Here is a tiny trained network, its code and every weight. The questions are about switching its units off for an input and a class, where a switched-off unit gives its printed mean instead of its output.

import numpy as np


def w(rows, s, z=0):
    codes = np.array(rows[::2]) - 128.0
    scale = np.full(codes.shape[1], s)
    scale[-1] = z or s
    return codes * scale


def f(y):
    return y / 2 * (1 + np.tanh(0.7978845608 * (y + 0.044715 * y**3)))


def log_softmax(a):
    a = a - a.max(-1, keepdims=True)
    return a - np.log(np.exp(a).sum(-1, keepdims=True))


def net(x, mask):
    res = np.array(x, float).reshape(1, 8) / 4 @ E
    y = f(res @ A[0][:, :-1].T + A[0][:, -1])
    res = res + np.where(mask, y, B[0][:, -1]) @ B[0][:, :-1]
    return log_softmax(res[-1] @ U[:, :-1].T + U[:, -1])


A, B = {}, {}
E = w([
[75,28,131,112,52,121,142,170,220,48,162,118],'x0',
[134,141,171,136,98,156,114,120,167,113,121,154],'x1',
[85,135,59,212,95,196,218,132,49,101,97,125],'x2',
[179,204,47,219,135,109,118,112,177,143,231,64],'x3',
[110,171,36,111,136,89,103,29,145,52,32,100],'x4',
[72,58,181,175,215,128,146,52,221,203,124,142],'x5',
[159,107,69,154,212,120,110,190,172,21,123,253],'x6',
[106,135,137,109,149,126,138,110,103,105,166,128],'x7',
],0.0069)
A[0] = w([
[165,156,98,81,82,173,113,192,96,120,134,125,93],'neuron 1',
[78,84,85,115,87,107,139,166,186,72,215,65,172],'neuron 2',
[124,220,124,175,195,140,124,121,65,142,129,125,232],'neuron 3',
[157,197,133,104,59,94,133,149,95,79,164,120,95],'neuron 4',
[155,153,127,89,75,102,87,142,72,104,163,136,64],'neuron 5',
[163,123,121,142,156,119,84,185,154,103,112,165,119],'neuron 6',
[129,180,89,193,103,118,96,73,189,118,190,76,212],'neuron 7',
[175,129,113,113,100,176,114,167,101,120,126,120,80],'neuron 8',
[138,138,111,138,115,97,106,87,136,91,66,119,81],'neuron 9',
[70,117,129,229,79,145,174,123,107,83,108,114,67],'neuron 10',
[129,154,107,153,171,112,111,144,102,102,142,204,156],'neuron 11',
[136,207,149,144,150,119,65,117,116,167,136,152,186],'neuron 12',
[66,124,124,137,166,135,148,109,164,183,122,155,110],'neuron 13',
[141,138,110,138,162,101,91,99,104,125,69,98,103],'neuron 14',
[136,141,115,126,170,110,125,182,141,76,126,154,64],'neuron 15',
[62,103,134,48,165,176,135,130,105,153,47,168,152],'neuron 16',
[99,153,118,197,95,128,208,148,134,119,109,139,98],'neuron 17',
[129,117,129,83,116,89,48,142,153,161,165,131,92],'neuron 18',
[93,94,98,102,59,102,154,163,196,107,104,121,136],'neuron 19',
[165,96,170,194,139,145,149,176,112,155,178,145,139],'neuron 20',
[66,115,157,142,187,118,139,88,140,131,156,147,92],'neuron 21',
[136,145,118,69,91,125,102,183,73,108,108,134,127],'neuron 22',
[115,154,136,128,131,137,115,121,88,172,122,106,73],'neuron 23',
[104,125,132,124,94,154,144,154,120,175,157,131,85],'neuron 24',
[79,154,118,98,144,77,131,88,151,48,101,58,119],'neuron 25',
[176,163,143,115,148,141,141,116,67,174,98,179,174],'neuron 26',
[126,149,166,129,74,94,134,91,115,121,121,66,61],'neuron 27',
[113,107,147,89,138,134,1,121,114,150,154,80,58],'neuron 28',
[69,84,105,100,91,117,181,131,157,91,156,101,111],'neuron 29',
[80,139,125,181,173,174,208,133,54,105,121,142,80],'neuron 30',
[191,112,160,100,171,79,113,136,157,116,132,124,81],'neuron 31',
[66,114,130,166,151,112,125,128,149,178,113,131,48],'neuron 32',
[178,153,186,3,174,19,33,107,184,101,172,90,84],'neuron 33',
[106,82,157,52,113,141,132,83,105,128,85,153,132],'neuron 34',
[133,159,177,147,65,113,106,90,102,177,99,87,109],'neuron 35',
[88,117,139,106,35,92,159,96,138,157,153,68,109],'neuron 36',
[92,122,168,161,157,106,150,104,155,136,120,118,60],'neuron 37',
[189,146,181,120,135,119,199,191,126,166,208,158,98],'neuron 38',
[124,104,122,120,206,166,104,164,115,72,148,151,86],'neuron 39',
[128,89,152,117,98,153,133,151,119,113,71,144,253],'neuron 40',
[147,97,186,125,129,166,139,181,81,162,159,153,103],'neuron 41',
[154,145,131,154,114,141,123,9,103,79,91,139,147],'neuron 42',
[86,163,140,165,138,221,156,92,78,89,139,106,64],'neuron 43',
[143,100,136,160,163,99,152,114,139,109,123,163,43],'neuron 44',
[156,141,98,197,135,110,105,158,157,100,110,203,107],'neuron 45',
[134,124,138,99,153,187,139,207,117,160,164,102,78],'neuron 46',
[82,115,134,158,167,187,144,99,192,190,126,111,107],'neuron 47',
],0.0087,0.004)
B[0] = w([
[173,14,170,150,225,164,80,75,180,128,97,36,172],'neuron 1',
[167,190,204,116,144,61,75,173,221,177,147,147,211],'neuron 2',
[105,131,141,98,186,95,98,159,209,168,167,158,213],'neuron 3',
[146,64,206,145,216,208,96,124,175,85,132,33,181],'neuron 4',
[198,42,160,156,223,221,108,110,114,92,113,40,166],'neuron 5',
[64,221,143,133,117,114,168,107,9,157,121,90,174],'neuron 6',
[31,65,39,90,54,80,92,74,142,127,233,58,227],'neuron 7',
[201,96,122,125,149,196,136,107,165,137,133,97,146],'neuron 8',
[194,84,94,103,100,136,209,61,126,27,119,173,156],'neuron 9',
[105,145,33,217,137,183,98,210,124,171,72,208,161],'neuron 10',
[52,79,213,91,115,96,171,141,91,117,154,107,177],'neuron 11',
[118,146,144,100,155,85,86,204,196,159,189,136,189],'neuron 12',
[216,77,143,96,231,212,64,131,162,93,124,112,164],'neuron 13',
[211,108,152,75,110,70,169,131,150,120,99,176,154],'neuron 14',
[60,176,197,160,189,135,156,93,43,125,77,107,161],'neuron 15',
[63,119,70,145,50,75,31,93,123,128,227,2,198],'neuron 16',
[122,119,44,156,101,182,68,206,67,228,102,158,151],'neuron 17',
[95,132,73,203,98,196,127,216,102,174,66,168,171],'neuron 18',
[207,141,219,105,197,78,115,148,194,197,166,207,181],'neuron 19',
[164,98,44,26,88,78,196,67,177,71,78,127,180],'neuron 20',
[164,78,162,156,207,168,86,97,146,117,79,49,160],'neuron 21',
[141,95,160,151,214,163,56,127,183,119,124,20,180],'neuron 22',
[141,170,179,151,184,82,161,123,93,138,149,189,149],'neuron 23',
[148,162,110,119,101,100,210,123,98,85,98,138,144],'neuron 24',
[185,178,104,63,151,133,182,81,152,47,36,214,179],'neuron 25',
[195,219,189,115,132,58,82,201,247,168,222,205,183],'neuron 26',
[101,162,149,131,168,110,169,40,10,167,62,120,153],'neuron 27',
[86,162,113,217,52,190,157,191,3,170,56,155,161],'neuron 28',
[212,156,184,147,181,32,105,159,147,200,113,208,169],'neuron 29',
[116,162,76,180,120,149,89,221,114,163,106,158,168],'neuron 30',
[84,105,98,157,102,221,151,180,7,227,97,132,163],'neuron 31',
[210,85,167,172,194,172,121,92,117,83,131,106,147],'neuron 32',
[131,154,19,213,74,208,133,235,89,148,63,199,247],'neuron 33',
[80,78,54,102,13,65,65,115,99,157,187,88,183],'neuron 34',
[82,220,185,153,162,100,236,63,68,191,112,113,177],'neuron 35',
[75,176,229,168,166,100,249,131,57,148,136,135,181],'neuron 36',
[174,101,148,166,221,215,144,103,120,47,109,113,147],'neuron 37',
[186,112,27,49,25,77,170,61,100,48,73,161,188],'neuron 38',
[25,176,237,190,78,96,193,48,53,186,105,94,163],'neuron 39',
[63,153,98,81,117,126,119,143,193,148,226,101,185],'neuron 40',
[153,149,60,96,84,86,154,75,155,19,97,177,171],'neuron 41',
[178,136,103,61,80,113,141,124,182,124,79,180,169],'neuron 42',
[126,149,123,143,86,157,86,213,79,177,78,188,153],'neuron 43',
[160,123,180,207,153,143,140,82,86,116,105,65,136],'neuron 44',
[3,183,238,209,108,95,254,8,55,170,121,46,178],'neuron 45',
[188,134,95,38,108,149,193,67,133,62,66,168,154],'neuron 46',
[156,68,134,114,190,184,80,106,146,102,94,52,184],'neuron 47',
],0.0047,0.011)
U = w([
[56,171,234,168,143,82,244,68,35,161,106,111,89],'0',
[123,136,40,204,105,205,96,221,82,167,81,217,96],'1',
[196,69,159,128,229,211,76,88,147,88,115,51,103],'2',
[194,134,45,33,97,63,191,48,135,35,72,215,100],'3',
[100,143,126,104,129,88,128,144,157,140,148,130,251],'4',
[168,158,205,117,171,1,82,184,184,180,182,224,93],'5',
[57,108,43,118,58,52,60,97,121,130,243,46,106],'6',
],0.0078,0.015)

Each question gives the input, the list of numbers given to net, and the class t.
The units are the neurons (one row each of A and B). Each row of codes is followed by its name. A weight is (code - 128) times the scale printed after its matrix; where a second scale follows, it is the last column's (A, B and U).
mask holds one flag per neuron, in row order. A switched-off neuron (its flag False) gives its mean, the last column of its row in B, instead of its output. The means were averaged over made-up inputs and are rounded, as every weight is.
A unit's drop is (log p(t) with every unit on - log p(t) with that unit switched off) / (log p(t) with every unit on - log p(t) with every unit switched off).
The circuit of an input: a set's keep is (log p(t) with only the set's units on - log p(t) with every unit switched off) / (log p(t) with every unit on - log p(t) with every unit switched off). Starting from the 12 units with the biggest drops (on a tie, the unit counted first), units are removed one at a time, each time the one whose removal leaves the highest keep (on an exact tie, the one counted first), for as long as the keep stays at least 0.8.
units of the circuit, in order: the units of the circuit, biggest drop first
unit that matters most: the unit with the biggest drop
k most important neurons: the k neurons with the biggest drops, biggest first
input [6,2,-3,2,-6,6,2,1], class 2: units of the circuit, in order	(neuron 47; neuron 21)
input [-2,5,-7,5,0,6,-8,5], class 0: units of the circuit, in order	(neuron 35)
input [7,-1,2,6,5,6,-5,0], class 5: units of the circuit, in order	(neuron 2; neuron 29)
input [2,6,-3,-2,-6,-3,4,-2], class 3: units of the circuit, in order	(neuron 38; neuron 41)
input [1,3,3,-7,-7,-1,-6,4], class 3: 2 most important neurons	(neuron 41; neuron 46)
input [-8,-2,3,-4,7,1,4,-2], class 5: 4 most important neurons	(neuron 26; neuron 3; neuron 38; neuron 20)
input [7,-3,2,2,4,5,7,4], class 0: units of the circuit, in order	(neuron 45; neuron 39)
input [2,-2,-3,5,5,7,6,-4], class 2: units of the circuit, in order	(neuron 13; neuron 21)
input [-7,7,5,8,-8,-3,2,0], class 3: units of the circuit, in order	(neuron 38; neuron 20)
input [-2,7,3,0,-2,-6,-5,-6], class 2: units of the circuit, in order	(neuron 1; neuron 4)
input [8,1,6,-5,0,1,0,7], class 5: units of the circuit, in order	(neuron 29; neuron 19)
input [4,0,-2,-7,-2,4,6,-5], class 6: units of the circuit, in order	(neuron 16; neuron 34)
input [-5,-6,-7,2,-6,0,-2,2], class 1: units of the circuit, in order	(neuron 33; neuron 28)
input [-1,1,-7,3,-5,-1,7,3], class 0: units of the circuit, in order	(neuron 45; neuron 39; neuron 6)
input [-1,6,0,-5,7,-2,-6,-1], class 3: unit that matters most	neuron 42
input [-6,-6,4,-3,-2,3,1,-2], class 5: units of the circuit, in order	(neuron 26; neuron 3)
input [-3,-5,-4,5,6,8,-6,-3], class 2: 2 most important neurons	(neuron 47; neuron 13)
input [7,2,-5,-8,3,-4,-1,5], class 6: 4 most important neurons	(neuron 34; neuron 16; neuron 40; neuron 26)
input [-8,-3,8,6,1,-5,8,-6], class 0: 2 most important neurons	(neuron 45; neuron 11)
input [8,-1,3,2,-7,2,2,-6], class 5: 2 most important neurons	(neuron 2; neuron 19)
input [2,2,7,-5,0,0,-4,-6], class 1: unit that matters most	neuron 10
input [1,5,-8,8,-5,-7,-5,-4], class 1: 2 most important neurons	(neuron 33; neuron 18)
input [8,8,5,1,2,7,-6,5], class 5: 3 most important neurons	(neuron 29; neuron 2; neuron 19)
input [6,4,-3,-8,-4,3,-4,-2], class 6: 2 most important neurons	(neuron 16; neuron 34)
input [5,2,-4,7,-3,-7,-5,-6], class 2: 3 most important neurons	(neuron 4; neuron 5; neuron 1)
